W =
[[129 131 128 141]
 [127 144 145 147]
 [128 148 146 145]
 [130 127 145 144]
 [129 139 143 151]
 [129 125 128 145]
 [130 133 147 138]
 [126 147 145 149]]
W[0][0]	129
W[4][0]	129
W[1][3]	147
W[6][0]	130
W[:, 2]	[128, 145, 146, 145, 143, 128, 147, 145]
W[3][0]	130
W[2][0]	128
W[1][0]	127
W[1][2]	145
W[2][1]	148
W[4]	[129, 139, 143, 151]
W[3][1]	127
W[0][2]	128
W[:, 1]	[131, 144, 148, 127, 139, 125, 133, 147]
W[5][0]	129
W[5][1]	125

data =
[[129 132 130 128 106 139 128 126 125 126 128 121]
 [126 122 126 129 116 136 127 127 126 129 129 120]
 [130 149 126 132 128 128 129 127 127 127 127 127]
 [126 125 126 134 126 128 126 128 126 126 128 127]
 [124 132 130 128 113 126 130 129 128 130 128 122]
 [131 120 126 127 114 128 126 130 126 126 127 133]
 [126 130 124 130 147 121 124 131 133 131 128 123]]
data[0][0] => 129
data[2][5] => 128
data[0][2] => 130
data[2][2] => 126
data[6] => [126, 130, 124, 130, 147, 121, 124, 131, 133, 131, 128, 123]
data[2][10] => 127
data[:, 3] => [128, 129, 132, 134, 128, 127, 130]
data[:, 0] => [129, 126, 130, 126, 124, 131, 126]
data[3][2] => 126
data[5] => [131, 120, 126, 127, 114, 128, 126, 130, 126, 126, 127, 133]
data[2][4] => 128
data[1][8] => 126
data[2][1] => 149
data[2][11] => 127
data[4][2] => 130
data[5][10] => 127
data[:, 10] => [128, 129, 127, 128, 128, 127, 128]
data[6][3] => 130
data[4][8] => 128
data[4][3] => 128
data[:, 7] => [126, 127, 127, 128, 129, 130, 131]
data[1] => [126, 122, 126, 129, 116, 136, 127, 127, 126, 129, 129, 120]
data[1][4] => 116
data[1][5] => 136
data[4][1] => 132
data[3][4] => 126
data[1][7] => 127
data[0] => [129, 132, 130, 128, 106, 139, 128, 126, 125, 126, 128, 121]

x = [[141, 124, 120, 114, 132, 133, 138, 141], [126, 137, 127, 138, 129, 129, 140, 130], [127, 129, 148, 118, 121, 126, 99, 124], [102, 121, 130, 140, 127, 127, 139, 151], [138, 124, 116, 124, 127, 129, 131, 112], [138, 125, 116, 127, 127, 129, 134, 113], [133, 121, 120, 116, 126, 128, 125, 115], [113, 140, 129, 140, 123, 121, 112, 120], [122, 137, 129, 138, 129, 129, 139, 133], [113, 126, 125, 145, 123, 122, 125, 139], [142, 130, 136, 107, 132, 134, 124, 112]]
x[0,0] = 141
x[:, 3] = [114, 138, 118, 140, 124, 127, 116, 140, 138, 145, 107]
x[0,7] = 141
x[:, 7] = [141, 130, 124, 151, 112, 113, 115, 120, 133, 139, 112]
x[10,6] = 124
x[3,7] = 151
x[5,7] = 113
x[2] = [127, 129, 148, 118, 121, 126, 99, 124]
x[3,6] = 139
x[5,4] = 127
x[3,5] = 127
x[9] = [113, 126, 125, 145, 123, 122, 125, 139]
x[8,2] = 129
x[7,3] = 140
x[6,1] = 121
x[1,4] = 129
x[:, 1] = [124, 137, 129, 121, 124, 125, 121, 140, 137, 126, 130]
x[4,5] = 129
x[2,3] = 118
x[0,2] = 120
x[:, 6] = [138, 140, 99, 139, 131, 134, 125, 112, 139, 125, 124]
x[10,0] = 142
x[5,0] = 138
x[10,4] = 132
x[5] = [138, 125, 116, 127, 127, 129, 134, 113]
x[10,5] = 134
x[4,0] = 138
x[3,0] = 102
x[10,1] = 130
x[4] = [138, 124, 116, 124, 127, 129, 131, 112]
x[0] = [141, 124, 120, 114, 132, 133, 138, 141]

a =
[[130 138 127 131 138 135 138 130 137 136 136 137 136]
 [133 134 130 133 134 135 135 132 129 123 128 134 125]
 [137 134 142 135 134 131 132 136 139 148 139 132 145]
 [114 118 108 116 118 120 120 115 113 103 112 120 105]
 [149 135 158 147 135 138 135 148 137 143 138 135 142]
 [144 136 147 142 136 138 136 143 135 135 135 135 135]
 [140 136 146 138 136 134 135 139 141 151 141 135 148]
 [123 117 124 123 117 120 117 123 117 116 117 118 116]
 [126 124 129 125 124 122 122 126 129 136 129 123 134]
 [115 119 110 117 119 122 121 116 114 104 114 121 107]]
a[0,0] = 130
a[:, 10] = [136, 128, 139, 112, 138, 135, 141, 117, 129, 114]
a[1,7] = 132
a[0,2] = 127
a[1,1] = 134
a[5] = [144, 136, 147, 142, 136, 138, 136, 143, 135, 135, 135, 135, 135]
a[7,3] = 123
a[4,3] = 147
a[5,4] = 136
a[:, 12] = [136, 125, 145, 105, 142, 135, 148, 116, 134, 107]
a[8,3] = 125
a[:, 11] = [137, 134, 132, 120, 135, 135, 135, 118, 123, 121]
a[3,7] = 115
a[9,1] = 119
a[1] = [133, 134, 130, 133, 134, 135, 135, 132, 129, 123, 128, 134, 125]
a[6] = [140, 136, 146, 138, 136, 134, 135, 139, 141, 151, 141, 135, 148]
a[5,1] = 136
a[7] = [123, 117, 124, 123, 117, 120, 117, 123, 117, 116, 117, 118, 116]
a[3,10] = 112
a[8,2] = 129
a[7,10] = 117
a[9,2] = 110
a[6,1] = 136
a[:, 2] = [127, 130, 142, 108, 158, 147, 146, 124, 129, 110]
a[8] = [126, 124, 129, 125, 124, 122, 122, 126, 129, 136, 129, 123, 134]
a[7,0] = 123
a[4,7] = 148
a[6,9] = 151
a[9,7] = 116
a[0,11] = 137
a[:, 7] = [130, 132, 136, 115, 148, 143, 139, 123, 126, 116]

A =
[[133 143 125 137 149 114 147 117 118]
 [121 139 118 106 121 120 144 135 115]
 [126 126 125 131 115 122 128 116 124]
 [120 120 141 126 104 113 126 118 113]
 [129 135 127 131 139 122 136 121 123]
 [136 132 128 137 129 119 146 133 124]]
A[-6][-9] -> 133
A[-5][-2] -> 135
A[-1][-3] -> 146
A[:, 4] -> [149, 121, 115, 104, 139, 129]
A[-6][6] -> 147
A[-1][3] -> 137
A[0][-8] -> 143
A[4][-3] -> 136
A[1][4] -> 121
A[-6] -> [133, 143, 125, 137, 149, 114, 147, 117, 118]
A[5][2] -> 128
A[2][-8] -> 126
A[5] -> [136, 132, 128, 137, 129, 119, 146, 133, 124]
A[:, -6] -> [137, 106, 131, 126, 131, 137]
A[-4] -> [126, 126, 125, 131, 115, 122, 128, 116, 124]
A[5][5] -> 119

grid =
[[127 127 130 129]
 [129 127 129 126]
 [106 150 107 149]
 [129 128 126 126]]
Indices start at 0.
row 0 col 0 = 127
row 0 col 2 = 130
row 2 col 3 = 149
row 1 col 2 = 129
row 3 col 0 = 129
